Known rows, with every step that occurs:
M-F-X-H-U: [-418  562   17  -49 -237   15  148 -458  192  252   33   11  -85  359
 -296   91  -54  141  281  -58 -119  234 -147  -80   58   27 -122 -500
 -258  196  119 -107 -152  229  -70   -5  293   24  104   79   82  146
  -66  -43 -150   41   -1 -103  -39 -149    2   57 -144  206 -101 -225
   34   39  235  181 -102  162  234   90]
U-F-X-H: [-262  361 -183  -28 -265  205  103    1 -128  194  -32   68   61  414
 -239  229  123  -53  -44 -103 -321   56 -108   87  -27  239 -108 -465
 -228  176 -164  -44  -64  118 -131   41  384  372  184   39  -28    8
 -148 -148  -35 -181 -246 -222  -68  -13   66  101 -164   65   -7   27
  155   16  -32  281 -304   87  337   55]
E-N-Q-R-X-F-Z-H: [ 144  270   49 -188  -36   78  160  291 -255  -17 -535 -225  149   22
  166 -241  248   61  -44   58   87 -135  244 -341  130 -219  165  237
  357 -267  -89  171  148   -5   18  -42 -272  462 -249  -69  149   82
 -200   11   48  182   47 -151  267  293 -190 -162 -158 -315  101  487
  104  111  -16   12  171  278   44  -58]
F-M-X-R-N: [  45   -1 -379 -132 -139  166  464   49  150   89 -260   -3  -40 -235
  165  -46  -24   52  -16  180  273   88  104 -177   26  120 -207  -38
  144   26 -117  -96   56   39  -99  306  652  -63 -433   50 -258  399
  245  179  301   39 -124 -192  175  -15  209 -267 -345 -116 -128  -38
  224 -124  233  560   29  329  182  108]
M-F-X-R: [-401  578 -130 -109 -249  185  158 -252   81  269 -131 -109  -29  267
 -160  -20  -20  169  110  125   25  116  -75 -120   51  -52 -202 -370
    0   69  237   -6   46  220 -232   28  635    5 -107  -11 -113  347
  179  -79 -258  -13   72 -288   73  -20  134 -213 -220   -6 -106 -125
  -53 -103  378  330  -71  137  424   33]
F-M-R-N: [ 221   13 -161  -89  -91  151  280  193  297  -85 -325   19   33 -269
  306   44 -102  131   14   57  162  -51  155 -230  -49   34  -99  -85
  299  -66 -130  -59  138   10  -12  254  392 -189 -626   88 -502  441
  444   43  315   61   45 -155  102  111   86 -237 -182 -144 -113  -52
  132   63   44  510   79  225  -17  226]
E-C-N-Q-X-H-U-Z-F: [ 144  225  125   93 -120  170  -65  159 -210   80 -161   67  199  -29
  142 -106  118 -113 -210  133   -3 -153   85 -164   85  -95  224  275
  361 -191 -135  201  -40  -56   35    8 -261   27 -272  -29  139   50
 -276 -172 -102 -207  120  -54  449  296 -107 -286  226 -707  199  419
  206  417   69  133  163  -62 -473  -89]
N-Q-R-X-H-U-E-C: [   2  -98  208 -304   28 -102   66  172 -215  -88 -628 -208  189 -171
  300 -197  307 -111 -121  140  357 -149  118 -138   86 -410  105  493
  339 -314 -122  203  162  -25 -163   16 -138  224 -113 -249    3   74
  -84   26  -55  131  143 -243  261  428 -256 -447   42 -375   96  508
   23  260  187   58  215  112 -271  -89]
H-Z-F-X-R-Q-N: [-686  495 -194 -191 -145 -113  142  231 -247  324 -158  -43  161  209
 -335  -60  174 -121 -187 -109 -170  -42   88 -184  -67    2  -11 -373
 -316  -39 -102  -68   22  325 -198  -96  165  207   17  119   46   97
 -225  -61  330  156  -88   25  185  158  -77   22   -2 -349   34  322
   94  342   83  203   75  143  397  -90]
U-Z-X-F-M-R: [-622  484 -184   71 -142  359  238 -193 -384  178  134  210  -89  477
 -246  292   94  -92 -165  -28 -507  233  257 -327   40   18 -206 -529
 -400  129   36 -246 -117  198 -283   19  281  277    7  160  -62   35
 -370   17  233 -144 -214 -187  -52   76  120  225 -303   34  -78  193
   16   89  348  694 -191  106  244  211]
M-F-Z-X-R-Q-N-H-U: [-502  610   41  -54 -196   97  126 -275 -193  192  115  -30 -279  290
 -449  -94  111  -35  258   53  -41  150   56 -328   66 -191  -90 -450
 -137   54  217 -167  -47  334   -4  325  196  -20   50  151  164  103
 -257 -180 -142  -37  222 -162  135  -67  177  -32 -253  -51 -108  -76
  -84  104  263  196  -15   97  149   34]
C-E-U-F-M-R-Q-N: [ 116   35  -63  -87  -90  150  -18 -103  230 -145 -162  166 -162  -56
   30 -167 -196 -132  -73  152 -173 -160 -112  -16 -127  -71  -67 -185
  377  -21 -107 -159   84 -257  186  250 -330   21 -218   48 -164   40
  185 -130 -207 -129  -44  -25  152   73  -71  163   94 -264  177 -227
 -161  -44 -318 -230  -33  -79 -410  116]
N-H-U-Z-X: [-264  223   47   87   66  -78  -22 -322 -244  -90  362  232 -162  378
 -297  199   -9 -281  199 -191 -502  252  -87  -81   14  -67  499 -145
 -401   52  262 -219 -325  295   17 -241 -579  188  372  222  465 -365
 -632   81   82   53 -166    4 -356 -311  -93  280   28  232   78   87
   94  140 -144  -56  -65 -143 -128  181]
N-Q-X-F-M-R: [-438   99   38 -208 -118   37  190  274  -13   26 -388 -129  137 -214
  165 -146  236 -104 -305  386   37  -91  -14 -320   92 -330 -102  335
  360 -477 -279   55  263 -114 -377 -121  148  205 -232   35 -138  227
  103  113  173  -57   53 -407  274  309 -124 -357  -66 -165  -69  298
 -163  -53  422  545  112  267  122 -122]
C-R-X-H-U-Z: [  48   10   61 -328   95 -167  135   45 -122   51 -384 -246  105    9
  -17  -45  213 -168  -11  103   83  -88  191 -312  268 -429   30  311
  104  -98 -156  -92  -17    9 -153   -3  278  491  226 -116  119  -26
 -184  232    7  135 -147 -116   86  234   86   59 -338  -67   71  490
  139  211   74  162  343  295  -65 -128]
R-N-Q-X-H-U-F-M: [  16   56   40 -154  -56 -198   35  144  151   75    8  -44   51 -329
   29 -177  130  -36  124   28   96   12  -68 -216  188 -164  197  252
  390 -204  -79   26   36   -9   96  188 -158  256 -390   99   81   13
   38  125  248  209  -39 -169  167  255 -237 -244   60 -252  117  168
  104  171   86  103  190  235 -173  112]
U-Z-H-X-R: [-196  575  -88  258  -30  191  106 -130 -713  196  241  177  -53  504
 -205  184  256 -146  157  -47 -413  345  219 -281  208   62  229 -297
 -215  252  269   19 -233  -87 -203   71  -87  401   81  220  222 -186
 -542  -33  377   95  -95  -68 -233 -158  -79   56 -228   -5   91  340
  147  145  -36  223 -148   11  213   19]
F-M-R-X: [  14  -18 -173 -176  -41  171  432  225  242  -39 -434  -54   79 -139
  311  108  -25  -17 -171  208  196  -63  160 -362   22  -42 -202 -103
  219 -112 -302 -102  159  -18 -201  127  637  -36 -366   77 -476  392
  357   95  234  -69 -125 -296  125  125  187 -222 -319   71 -208   26
   52    8   59  594   80  306  103   77]
M-R-X-F-Z-H-U-E-N: [  21  287   52   75  -82  132   77  211   10  100 -332 -147   54  257
  106   20   12   39  118   94  -54  123  213 -303   51  -76   49 -317
   48 -156   52   60  293  -28   91  -22 -169   92 -214  272 -242  131
   58   26   22   53   47   20   80   23 -159   19  -93  -85 -103  313
  -20   32  174  346  262  425   32   97]
N-H-Z-F-M-R-Q: [-355  160  -15 -110  -19  -72  211  124 -143 -161 -151   64   70  209
 -240   48   55 -236  -35   38 -273   12  118 -216 -185 -277  265 -126
 -226 -259  -10 -195  -26  187 -160 -133 -241  -60  257  238   78  -46
 -219  -16  269  104 -146    9 -108 -144 -144   89   63  -16   98  139
   87  278 -197  174   18   39  131  -29]
H-U-E-C: [  57   39    6  302   -6   -6 -286 -357  -24   29 -157  233  209  170
  162  103 -241 -104   38 -288 -115  119 -276  308  -59  318  334 -188
 -253  331  110  113 -276   48  282  -89 -659 -273 -177   -2   18 -157
 -312 -150 -230  -98   92  340   50   53 -127  -25  374 -285  109  -26
   81  177   22 -142 -166 -483 -545  303]
M-X-F-Z-H-U-E-N-Q: [-260  283 -177  115 -354  214  257 -209 -139  241  -55   39  -59  299
 -163 -126   -9   65  115  110 -192  338   46   22  105  205  -90 -342
 -298   11  139   -3   29  -36   72  -27 -279  126   57  175  143   47
 -327   42   96  -52  -77   95  128 -206  -93  149  -95  -60   19   68
   57 -131  444  372 -159  449  116  136]
N-Q-X-H-Z-F: [-464  192  138 -206 -100 -197  137  245 -205   99 -222 -115  126  -68
  -80 -113  400 -188 -167  185   48  -36  -29 -265  106 -287   51  386
   65 -297 -330   43   61  -29 -323  -97  -79  341   97   35  218  -45
 -272   88  312   51  -21 -217  151  286 -220 -194   24 -140   18  451
   52  219  206  260  157  266   88 -237]
Z-X-R-N-Q: [ -28  348 -105 -187  -43   15    6  175 -381  128   14 -100  -24 -106
 -139  -13  360   54   59    2  203    9  215 -232   31 -202   36  194
  -51  -34  229  -14  279  445 -100  198  232  239 -445  -31  -68   76
 -122  202  154   93  181 -324   66  189    0 -409 -192 -306 -155  628
  155  149  305  357  281  100  199  181]
C-N-Q-X-R-M-F-Z-H-U: [ 144  279   -9  -62  -70   -1   32  213  -32  245   -9 -150 -113 -114
   35 -281  229  -30   94  206  116 -180   32 -318  265 -239  134  299
  478 -168 -114  131  -27   55  -56  155  -50  304 -244  122  148  233
  -42  -12  109 -101  227 -207  301  -33  -75 -287 -105 -401  -48  194
   -1   71   17  -45  232  262 -190  -24]
U-F-M-R-X-H: [-289    3 -181  -41 -202  228  302  137   -6   51 -389   48  156  231
   46  246  116 -151 -254   89  -68  -88  -19 -102 -140   99 -262 -406
   26   61 -445 -137   26 -116 -137  195  633  114   16  102 -356  195
  151 -155    5 -296 -264 -252   86  172  234 -101 -304  104 -122  -98
   57   -9  -59  499 -253   64  157   13]
Q-R-M-X-F-Z: [-432 -182 -179 -334   78  -60  438  136  199   -3 -605 -289   -4  -94
  -86 -135  108  -75 -105   78  277  -91  279 -300 -175 -476 -458  -14
  107 -360 -329  -72  221   23  -12  208  495  187  266  -33 -222  222
  307  316   71   27  -15 -139  227   57  281  -93 -436  137 -134  184
  -91 -261  309  119  290  511  182 -209]
C-E-N-Q-X-H-Z-F-M: [ 123  238  -48 -137  -83  -44  149  110   75  -68 -234   56   12  -87
   65 -163   20 -108 -127   73 -124 -177  -47 -203  -60  -89  136  195
  240  -54 -204   26 -123  -96   99   61 -341  375  -91  -45  170   29
 -175   19   93   36 -148  -36  171  153 -177  113   43 -371  184  166
  207  145 -265 -337   75  166 -210  -22]
Z-X-H-U-E-N-Q-R-M-F: [-187  335   19 -136   -1 -123   97 -225 -187   83 -297  -17   24  200
 -243  175  287  -53  193 -268   92   66   68 -144  -97 -193   31   -1
 -498  196 -133 -124  -68  460   22  165 -117  214  -36   17   57  -84
 -449  196  128   28   55  -65  -26   45  -28  -63 -196   71 -195  449
  203  292   88  150  152   29  -55  233]
R-M-F-X-H-U-E: [-306  114  -98 -125  -32  -69  161 -283  563  162 -305  -95   66  194
 -184  159 -185 -126  275 -145  -26  104 -172  -59 -137 -188 -257 -340
 -211  129 -189 -116 -164  321  -74   99  299   38  216  125 -227  108
  160   15  -21  -62 -114   -5  -38 -216  230  -11 -111  420  -84 -274
 -135  -54   79   64  -56  211   10   50]
E-C-Q-R-N-H: [ 490    9  130 -131    2  182 -125  186 -173 -208 -477 -182  235 -236
   88 -245   79  -56 -155  164  203 -304  319 -226  -15 -443  256  535
  707 -448  179  298  248  -29   16  241 -184 -113 -295 -145  -99  107
  200   28 -186  -45  264 -151  522  390  -82 -466   46 -645  357  557
   70  336  -36  -28  250 -139 -362  -82]
U-E-C-N-H: [ 882   33  -78  277  -16  315 -249  -73 -128 -118 -224  106  139   20
  311 -134 -289   -1   65   48   -5 -102   10  238   52  122  383  236
  152   84  264  379  -60   33   99  196 -585 -358 -371  -55 -172   45
  -58 -259 -248 -143   37  173   75 -109 -284  -57  405 -657  270  114
  234  299 -218  -76 -188 -369 -512  319]
Z-F-X-R-Q-N: [-419  526 -196 -190 -222  169   64  331    2  147 -377 -104   75   74
 -157   -7  190  -72  -22   63  -92   -4   -7  -10   16  -34 -193 -306
 -195 -102 -119  -38  316  287 -143    0  585   68 -240   31 -213  306
    3  -20  257  161   27 -275  195  162   48 -149  -97 -338 -137  283
  -25  224  264  383   98  198  499  -75]
R-N-H-X-F-Z: [ 159  167  -30  -42  -30 -190  124   29   18  -74  352  -26  -44 -100
 -314 -191  -19    3  393   24 -138  202  189 -310  113 -299  372  -10
  124 -321  384    7  145  138  249  136 -402  224  -75  257  171 -160
  -77  175  218  351  -72 -161 -178 -248 -238   64  -12  -99  207  224
  206   79  -27 -110  126  255   71   63]
U-E-N-H-X-R-M-F-Z: [ 440  288 -221  153  -66  184   32 -112 -106  -28 -460  -64  153  273
   60  -64 -135  -75  303  -88    2   85   -4   37  -29    1  372   44
  -94  138  189  211 -104  180   32  239 -394   33 -208   68  -68   44
 -246 -173  -66   31  -52   18 -125 -190  -56   19   45 -265  192  171
  249   87 -155  -31 -171 -128  -46  174]
M-X-R-Q-N-H: [  64   77 -110 -220  -54  109  199  280 -119  151 -184 -268 -248 -210
  -44 -314  219  -70  193  361  363  100  184  -86   50 -278   61  350
  239 -380  203  -12  342   66 -159  308  264   18 -256   84   66  292
   13  146  118  169  100 -181  290 -147   -1 -288 -137 -346   33  323
   17  -37  296  361  527  534  249 -159]
R-M-X-H-U-Z-F: [-502 -140 -121 -135  -60 -102  349  -53  397  175 -223  -82   -1  151
 -267  181   36 -291  162  -79   -9  201   -7  -69 -182 -199 -318 -189
 -343  -28 -386 -272 -104  130  -34   76  294  193  447  205  -18  -12
  -94  187  302  -73 -268   64   19 -189  341   99 -204  460  -64  -22
  -42  -38  182  220  168  556   18 -173]
Q-N-H-U-E-C-R-X-F-M: [ 385  -24    6 -108  117 -143  -86   33   37  -80 -205  -20  -78 -279
   78 -271 -174 -297  146   58 -117 -197  -97 -119   96 -155  364  198
  253 -208   21  142   44  268  116   77 -359  -49 -182  179   22   18
  -20    5  103  236  -68  -13   61 -170 -174   84  -23 -280   78   89
   72  313 -284 -102   78  -94 -298  103]
M-R-X-F-Z: [-228  122   71 -116 -104  110  217  339  107   86 -252 -244   -4  109
   34  -16   81   23  -41  271   64   45  300 -411    5 -279 -215 -236
  190 -391  -45  -30  442  -41  -79   -2  295  125  -63  191 -308  233
  274   62  -18  -11   35 -203  146  116   16  -50 -204   -9 -139  280
 -115  -74  357  483  340  594  199 -124]
U-E-H-Z-F-M-X: [  47  181 -240  189 -125  194  133 -265 -148   -8 -238  222  195  308
    4   26 -239 -107  119 -113  -79  213  -97  202  -32  245  269  -80
 -376  379   26  141 -176   63 -163  197 -382  -48 -184   96  -20  -13
 -221 -113  118   11 -229  240 -277 -171 -137  232  136 -240  259  -44
  354  223 -175  333 -399  -34  -13  353]
R-N-Q-X-F-Z-H-U: [  -7  250   99  -45  -54 -176  -53  116   24  105  218  -44  -40 -235
  -95 -272   90   44  236   54  -74  136   39 -327  291 -182  206   93
  341 -244  170   95  110    3  190   94 -455  266 -319  198  176  -92
  -33  153  274  296   95  -48  136  124 -357 -137   91 -254  110  228
    6  101  201   20  194  330 -128  132]

Rows:
[  42  263 -135  148   17   96  -26 -279 -213   45 -225   97  153  343
 -103   44 -153 -128  248 -179   10  154  -46   60 -126  -17  281   -5
 -275  380  141  168 -149  280 -198  307 -363   33 -177  103  -37  -62
 -163 -125  -66   24  -48  213 -298 -170  -91   79   87 -214  218   66
  266  168 -161  210 -226 -121  -26  310] | U-E-H-Z-X-R-M-F
[ -44   73  -46 -230  116 -203  236  123  -97 -162 -217 -184  -30 -168
 -158 -271  144   49  147   21  138  -22  350 -390    2 -515  126  101
  253 -439  140   54  260   38  209  230  -70  220  -30   39   20   41
  127  313  124  397   74 -209   11   29 -174  -62 -257 -224   61  399
  164   -5   90 -145  312  248  136  -45] | Q-R-N-H-X-F-Z
[-320  304 -106  -10 -154  158   -1 -163 -290   16  -82  131  -81  362
 -380  -37   77 -201   21  -31 -241   64   -2 -146  -43   14    8 -422
  -82   80 -139 -266   75   78   66  180 -340  145   -3  214  129 -260
 -326 -175 -125 -141  -50  -48   16   85   52  177  -80  -72   82   86
  -25   -9 -127  229 -163 -200  -75   32] | E-U-F-Z-X-R-Q-N-H
[ 471  101  -82  106  -84  222 -215  -47 -219 -129 -549  -11  328   65
   98 -172 -137  -88  -60  -14   -9 -147  115  130  -21 -101  315  202
  117  -48  245  352   44   46   26  238 -518 -302 -257  -73 -225   37
   -3 -140  -96  -23   52  145  238  227 -295 -148  305 -710  379  365
  158  453  -88  -34 -164 -365 -374  242] | U-E-C-Q-R-N-H-Z-F
[ 177  -31  -73 -409  -41  -83  103  215   72  -66 -533 -258  235 -487
  169 -334  111   42 -134  263  171 -280  142 -268  235 -514  -18  599
  557 -400  -64   57  246  -42 -141   69  262  262 -376 -190 -207  289
  291  250   98  169   67 -283  295  405   -2 -304 -205 -441  134  420
   37  119  272  332  258  225  -48   48] | C-R-N-Q-X-F-M
[-186  209   89    7  -97 -289  164   90  -53   70 -121   66   16  168
 -279  147  184   -6  226 -243  -73  104  212 -220 -230    9  -42 -329
 -346  134 -294 -132  -99  158  107  207  -95   -3  109  266   30  -28
 -158    7  512  312  -45  313  -83    6 -248  211  -60 -111  -33  178
  424  379  -95  160  129  254   51  -72] | X-H-Z-F-M-R-N
[-483  350   31  176   32   58   92 -398 -210  -32  229  372    0  409
 -252  258  -73 -226  213 -274 -386  364  -77 -167  -51   63  368 -255
 -289  351  -39 -151 -299  189  -68   28 -414  378  -95  237  397 -252
 -505   36   85   93 -110  106 -359 -146   22  303 -119   41  179  -30
  277   91 -119  363 -175   -6  -27  242] | E-H-U-Z-X-F-M
[-361   91   64 -356 -102  -56  324  144 -217  -31 -552 -237  155  -74
   29 -173  400  -85  -62  159  264 -120  173 -299   25 -538 -128  281
  280 -338 -131   97  168  -20 -289   78  203  354   71 -158 -100  183
   23   22  156   11  225 -446  149  216   76 -519 -268   -8   -7  363
 -141   69  209  126   39  271   75 -181] | N-Q-R-M-F-Z-H-X
[  13  121 -133 -164  -35 -172  142  207 -124   84  -23  -45 -207 -180
 -156 -269   38 -243  130   48  -48 -136   -6 -147  -36  -54  235   91
   58 -198   -1   36   62  324  -49  124  -60   10  -53  267  132  126
  -51    2  423  270  -97  -47  -13 -254  -75   82 -151 -203    5  103
  172  284 -249   25  113  176  126  -60] | Q-N-H-Z-F-M-X-R
[ 383  108 -147  -23  -48   36  215  172  -12  -42   57  -21  -37  -67
  -12 -148   63    4   97  226  -67 -147  191 -234   62 -259  350  202
  237 -339   50   32  117   77   -2   33 -118  139 -218  215  -18  239
   -5  101  163   -7   -5 -318  -18 -384 -155  -28 -133 -310   10  211
  215   96 -224    6  137  119    0   59] | C-N-H-X-F-M-R
[-754  368 -165 -139  -50  -63  283   10 -354  236  -42   72  155  258
 -374  105  169  -49 -320  -67 -200   11  291 -415 -163 -127 -112 -414
 -443  -42  -98 -235   11  328 -224  -44   42  155    2  184  -80    8
 -263  106  255  -53  -98   24  160  113  -65   40 -128 -110  -88  356
   63  204  190  463   45   75  284  130] | H-Z-X-F-M-R-Q
[-420  110 -317  -87 -274  138  384   74  162  -34 -374   65  130   21
  -85   61   34 -102  -83  143  -23   84  -30  -15  -99   17 -255 -299
 -265  -42 -218 -198  143   67  -12   42  565 -190  -65  125 -239  261
   92  114  329   33 -226 -176   63   36  199 -112 -212  -27 -156  -34
  111   84  225  476 -140  183  298   19] | Z-F-M-X-R-N-H
[-161  196  -61   64  -98  108  157 -326  124 -120  198  339 -164  174
 -105   31 -223 -217  123  -14 -311  200 -180   11  -73   42  189 -141
  -20  246   47 -114 -250 -121  113  126 -345  309   48   63  287  -87
 -222   23  -46  -19 -180   54 -207 -188   40  337   -7 -115  271 -229
  175    2 -222 -156 -136  192 -246  167] | C-E-H-U-Z-F-M-X
[ 220  149  -85   80  -70   93   42   44   52  -20  114  125 -143  115
   18  -17  -37  -75  120    4 -268  -92   31  -66   73  -34  366  -25
   69  -75   11  -90 -165  134  103  -51 -262   34 -120  215  131  179
 -181  -39  155  -44  -30  -61  -25 -259 -104  149    0 -309   21  -13
  162  235 -255  -44   63   20 -252  191] | C-N-H-U-Z-F-M-R
[-543  194  -70 -155  -42  -51  242 -277  481  220 -157  -73    3  280
 -283  209 -112 -173  226 -144 -142  151  -97 -207 -106 -236 -292 -420
 -183   86 -204 -218 -233  304 -142   45  415  207  332  157  -93   77
   57   17   35  -68 -167  -70  -26 -169  320   39 -213  494  -61 -254
 -155  -58  129  140  -12  318   81  -49] | R-M-F-X-H-U-Z
[ 271  147  -32  163  -80  269    7    7 -114  -79  -85  207  169   60
  131   -4 -133 -132 -176   65 -177 -134   80 -108  -16   14  289   17
  235  -85   -3   97 -148   49  126  -27 -245 -177 -205   37   47   48
 -202 -202 -139 -233  -14    1  267   47   13 -143  173 -546  196  138
  239  357 -159   75  -61 -254 -468   69] | E-C-N-H-U-Z-F-M
[  17  161  -69 -143   67 -209   73   70 -163   42  180   46 -226 -145
 -257 -201  -23 -225  106  -34 -250 -151   32 -261  -18  -92  253   -8
  -30 -168   22   -1    0  439  -22   78 -279   82  -19  309  149  -32
 -128   41  391  246 -128  -32  -85 -303 -186  236 -142  -76  -19   80
  124  292 -334  -44   10   27   65   82] | Q-N-H-Z-X-F-M
[-332  533 -195  -87 -191  132  -42  169   -9   83 -370  -10   68  180
 -152   29   86 -155  109  -38 -225   79 -128  118    2   30   46 -341
 -360   -6   -3  -25  185  366  -64  -54  211  -10 -190   94 -132  193
 -169  -40  233  201    0 -162   49   15  -81  -49   41 -345  -84  238
   21  279  167  272    3   31  337   76] | Z-F-X-R-Q-N-H-U-E
[  56  620 -166 -291    1   84   54  357 -182  207  -89 -187 -148  -20
 -123 -134  159  -19  193   43  -39   36  181 -280  130 -124  227    4
  143 -191  225   70  189  496 -308  110  266  358 -381   62   30  246
  -77   42  255  333   99 -285  112  -93 -182 -177  -92 -454   44  471
  162  145   73  309  351  344  462   -5] | F-X-R-Q-N-H-Z
[-438 -119   65 -370 -149  -87  275  180  -92    9 -564 -207   65  -52
   25 -106  388 -160  -82   33  236 -106   85 -107  -91 -373 -188  231
  182 -285 -335  -17   75   22 -181   99  162  399  196 -166   13  154
  -75   -1  119  -45  137 -288  220  286  112 -353 -211  -63   13  291
  -56   28  279  173  106  385  -70 -188] | N-Q-R-M-X-H-U-F-Z
[ 400  265   58  272  102    0 -215 -231 -331    6 -134  160  144  219
   88   79  -39  -79  210 -128 -206  138  -68   13  208  153  365 -131
 -184  352  210  175 -164  -57  204  -54 -622  -72  -53  146   40 -280
 -292   49   63   70   46  332  -91 -160 -288  -49   93  -35    5  217
   89  266 -264 -121 -104 -249 -353  330] | Z-H-U-E-C-R-X
